Below is a small trained network, with its code and all its weights. Each question gives an input and a class and asks what happens when units are switched off, that is, made to give their printed mean instead of their output.

import numpy as np


def w(rows, s, z=0):
    codes = np.array(rows[::2]) - 128.0
    scale = np.full(codes.shape[1], s)
    scale[-1] = z or s
    return codes * scale


def norm(h):
    return h / np.sqrt((h * h).mean(-1, keepdims=True) + 1e-5)


def f(y):
    return y / 2 * (1 + np.tanh(0.7978845608 * (y + 0.044715 * y**3)))


def log_softmax(a):
    a = a - a.max(-1, keepdims=True)
    return a - np.log(np.exp(a).sum(-1, keepdims=True))


def net(x, mask):
    res = np.array(x, float).reshape(1, 2) / 4 @ E
    u = 0
    for l in range(3):
        y = f(norm(res) @ A[l][:, :-1].T + A[l][:, -1])
        res = res + np.where(mask[u : u + 10], y, B[l][:, -1]) @ B[l][:, :-1]
        u += 10
    return log_softmax(norm(res)[-1] @ U[:, :-1].T + U[:, -1])


A, B = {}, {}
E = w([
[138,214,189,250],'x0',
[179,208,55,87],'x1',
],0.011)
A[0] = w([
[124,117,208,178,144],'L0N1',
[172,152,168,254,5],'L0N2',
[179,64,117,136,85],'L0N3',
[155,75,118,138,111],'L0N4',
[59,65,215,129,147],'L0N5',
[116,197,164,110,110],'L0N6',
[105,122,132,166,115],'L0N7',
[205,58,97,170,84],'L0N8',
[113,93,56,185,157],'L0N9',
[119,109,224,239,116],'L0N10',
],0.0099,0.0021)
B[0] = w([
[98,146,158,190,197],'L0N1',
[102,190,230,3,235],'L0N2',
[134,146,185,107,135],'L0N3',
[103,110,119,101,136],'L0N4',
[234,51,79,193,213],'L0N5',
[190,141,102,127,147],'L0N6',
[62,90,121,126,140],'L0N7',
[104,128,116,114,125],'L0N8',
[145,121,139,115,133],'L0N9',
[13,185,202,248,254],'L0N10',
],0.013,0.0068)
A[1] = w([
[139,88,76,136,153],'L1N1',
[155,181,94,141,203],'L1N2',
[150,191,102,136,208],'L1N3',
[99,81,111,71,94],'L1N4',
[7,167,200,132,58],'L1N5',
[172,185,76,58,130],'L1N6',
[18,149,125,35,252],'L1N7',
[118,130,155,125,107],'L1N8',
[151,190,22,190,147],'L1N9',
[200,75,108,68,163],'L1N10',
],0.016,0.0021)
B[1] = w([
[167,144,141,109,170],'L1N1',
[144,77,94,66,166],'L1N2',
[120,82,112,110,177],'L1N3',
[217,146,106,145,185],'L1N4',
[161,198,196,20,254],'L1N5',
[5,155,109,180,235],'L1N6',
[157,192,196,233,211],'L1N7',
[129,132,110,116,138],'L1N8',
[114,4,171,105,165],'L1N9',
[173,157,106,70,238],'L1N10',
],0.018,0.0097)
A[2] = w([
[80,151,191,206,166],'L2N1',
[104,67,158,197,114],'L2N2',
[128,67,203,58,212],'L2N3',
[121,56,133,209,57],'L2N4',
[186,92,85,12,4],'L2N5',
[130,58,159,75,206],'L2N6',
[6,59,100,107,92],'L2N7',
[145,176,220,39,49],'L2N8',
[200,178,206,186,114],'L2N9',
[154,225,124,127,117],'L2N10',
],0.013,0.0024)
B[2] = w([
[197,161,52,73,215],'L2N1',
[172,107,118,201,141],'L2N2',
[124,225,115,139,187],'L2N3',
[126,109,196,198,137],'L2N4',
[240,184,98,100,172],'L2N5',
[105,209,78,133,159],'L2N6',
[100,21,71,23,193],'L2N7',
[138,105,250,97,240],'L2N8',
[42,69,93,37,255],'L2N9',
[74,123,124,237,229],'L2N10',
],0.017,0.0088)
U = w([
[249,158,74,57,150],'0',
[90,196,229,70,202],'1',
[125,89,138,140,2],'2',
[60,207,48,169,173],'3',
[119,56,160,133,10],'4',
[164,28,144,229,168],'5',
[58,52,37,44,189],'6',
[137,57,156,110,35],'7',
],0.016,0.0084)

Each question gives the input, the list of numbers given to net, and the class t.
The units are the neurons (one row each of A and B). Each row of codes is followed by its name. A weight is (code - 128) times the scale printed after its matrix; where a second scale follows, it is the last column's (A, B and U).
mask holds one flag per neuron, layer by layer. A switched-off neuron (its flag False) gives its mean, the last column of its row in B, instead of its output. The means were averaged over made-up inputs and are rounded, as every weight is.
A unit's drop is (log p(t) with every unit on - log p(t) with that unit switched off) / (log p(t) with every unit on - log p(t) with every unit switched off).
unit that matters most: the unit with the biggest drop
k most important neurons: the k neurons with the biggest drops, biggest first
k most important neurons of layer l: the k neurons of layer l with the biggest drops, biggest first
drop of u: that unit's drop, to one decimal
input [7,8], class 6: unit that matters most -> L0N10
input [-1,3], class 6: 3 most important neurons -> [L0N10; L0N2; L1N6]
input [-8,1], class 3: 4 most important neurons -> [L1N5; L0N5; L1N7; L0N10]
input [4,5], class 6: 4 most important neurons -> [L0N10; L0N6; L1N5; L1N6]
input [-3,4], class 3: 2 most important neurons of layer 1 -> [L1N6; L1N7]
input [-4,1], class 3: 4 most important neurons -> [L0N10; L0N5; L1N5; L0N2]
input [-7,1], class 3: 2 most important neurons of layer 0 -> [L0N5; L0N10]
input [-3,5], class 6: 4 most important neurons -> [L1N6; L0N2; L1N5; L1N9]
input [-6,4], class 3: 2 most important neurons -> [L0N5; L1N5]
input [-1,4], class 6: 3 most important neurons -> [L0N2; L0N10; L1N6]
input [-1,1], class 3: 3 most important neurons of layer 0 -> [L0N10; L0N5; L0N1]
input [0,3], class 6: 3 most important neurons of layer 0 -> [L0N2; L0N10; L0N5]
input [-3,-5], class 0: 3 most important neurons -> [L0N10; L1N6; L1N7]
input [-2,-7], class 5: unit that matters most -> L0N5
input [-7,2], class 3: 3 most important neurons -> [L0N5; L1N5; L0N10]
input [0,-7], class 5: 4 most important neurons -> [L0N5; L0N2; L2N2; L1N10]
input [-7,-1], class 0: 4 most important neurons -> [L0N2; L1N10; L1N4; L0N10]
input [-8,5], class 3: 2 most important neurons -> [L0N5; L1N5]
input [-4,4], class 3: 3 most important neurons -> [L0N5; L0N10; L1N5]
input [3,4], class 6: 3 most important neurons -> [L0N10; L1N5; L0N6]
input [-1,-4], class 5: drop of L0N5 -> 1.0
input [4,7], class 6: drop of L0N10 -> 0.2
input [0,-1], class 5: drop of L0N5 -> 0.9
input [-7,5], class 3: drop of L1N5 -> 0.3
